Below are the code and all the weights of a small trained network. Each question names an input and a class and asks about switching units off, where a switched-off unit gives its printed mean instead of its output.

import numpy as np


def w(rows, s, z=0):
    codes = np.array(rows[::2]) - 128.0
    scale = np.full(codes.shape[1], s)
    scale[-1] = z or s
    return codes * scale


def norm(h):
    return h / np.sqrt((h * h).mean(-1, keepdims=True) + 1e-5)


def f(y):
    return np.maximum(y, 0)


def log_softmax(a):
    a = a - a.max(-1, keepdims=True)
    return a - np.log(np.exp(a).sum(-1, keepdims=True))


def net(x, mask):
    res = np.array(x, float).reshape(1, 2) / 4 @ E
    u = 0
    for l in range(2):
        y = f(norm(res) @ A[l][:, :-1].T + A[l][:, -1])
        res = res + np.where(mask[u : u + 6], y, B[l][:, -1]) @ B[l][:, :-1]
        u += 6
    return log_softmax(norm(res)[-1] @ U[:, :-1].T + U[:, -1])


A, B = {}, {}
E = w([
[126,19,133,38],'x0',
[165,154,208,3],'x1',
],0.0057)
A[0] = w([
[243,132,173,135,30],'L0N1',
[106,211,91,54,177],'L0N2',
[195,250,162,170,40],'L0N3',
[116,124,134,128,74],'L0N4',
[127,132,194,185,251],'L0N5',
[130,81,123,103,197],'L0N6',
],0.011,0.0018)
B[0] = w([
[102,58,140,243,177],'L0N1',
[2,91,136,110,207],'L0N2',
[202,133,110,101,254],'L0N3',
[142,86,99,149,128],'L0N4',
[97,201,138,43,183],'L0N5',
[151,250,106,116,193],'L0N6',
],0.009,0.0066)
A[1] = w([
[132,107,38,194,107],'L1N1',
[131,157,73,194,149],'L1N2',
[134,69,24,42,4],'L1N3',
[34,160,55,122,157],'L1N4',
[38,40,201,79,194],'L1N5',
[225,161,2,25,144],'L1N6',
],0.0096,0.0035)
B[1] = w([
[43,104,123,112,179],'L1N1',
[87,99,230,27,185],'L1N2',
[151,91,109,65,159],'L1N3',
[149,254,93,176,201],'L1N4',
[82,163,99,172,221],'L1N5',
[228,159,91,149,254],'L1N6',
],0.0096,0.0089)
U = w([
[222,219,67,32,151],'0',
[10,185,157,107,204],'1',
[166,204,104,161,215],'2',
[152,64,252,143,31],'3',
[156,75,208,124,19],'4',
[145,92,157,155,1],'5',
[155,61,147,172,22],'6',
],0.012,0.0051)

Each question gives the input, the list of numbers given to net, and the class t.
The units are the neurons (one row each of A and B). Each row of codes is followed by its name. A weight is (code - 128) times the scale printed after its matrix; where a second scale follows, it is the last column's (A, B and U).
mask holds one flag per neuron, layer by layer. A switched-off neuron (its flag False) gives its mean, the last column of its row in B, instead of its output. The means were averaged over made-up inputs and are rounded, as every weight is.
A unit's drop is (log p(t) with every unit on - log p(t) with that unit switched off) / (log p(t) with every unit on - log p(t) with every unit switched off).
The circuit of an input: a set's keep is (log p(t) with only the set's units on - log p(t) with every unit switched off) / (log p(t) with every unit on - log p(t) with every unit switched off). Starting from all 12 units, units are removed one at a time, each time the one whose removal leaves the highest keep (on an exact tie, the one counted first), for as long as the keep stays at least 0.8.
circuit, biggest first: the units of the circuit, biggest drop first
top k neurons: the k neurons with the biggest drops, biggest first
top k neurons in layer l: the k neurons of layer l with the biggest drops, biggest first
drop of u: that unit's drop, to one decimal
input [-1,-4], class 1: top 4 neurons => [L0N3; L1N6; L0N6; L1N2]
input [-4,-4], class 0: top 3 neurons in layer 0 => [L0N1; L0N2; L0N5]
input [3,2], class 2: top 3 neurons in layer 0 => [L0N3; L0N6; L0N5]
input [7,-8], class 1: circuit, biggest first => [L1N6]
input [-4,5], class 1: top 4 neurons => [L0N2; L0N1; L0N6; L1N6]
input [6,-8], class 1: top 3 neurons => [L0N3; L1N1; L0N5]
input [-4,6], class 1: circuit, biggest first => [L0N2; L1N6]
input [6,-7], class 1: top 3 neurons in layer 1 => [L1N1; L1N2; L1N6]
input [-6,-8], class 1: circuit, biggest first => [L1N2; L1N6]
input [3,3], class 2: circuit, biggest first => [L0N3; L1N2; L1N5]
input [-6,-5], class 0: top 2 neurons in layer 1 => [L1N5; L1N2]
input [-4,-3], class 0: top 2 neurons in layer 0 => [L0N2; L0N3]
input [-8,-4], class 0: top 3 neurons in layer 0 => [L0N3; L0N2; L0N1]
input [3,8], class 1: top 2 neurons => [L0N3; L1N6]
input [3,-8], class 1: top neuron => [L0N3]
input [-7,-2], class 0: drop of L1N5 => 0.1
input [-7,-3], class 0: drop of L1N6 => 0.0
input [-5,-8], class 1: drop of L1N1 => 0.1
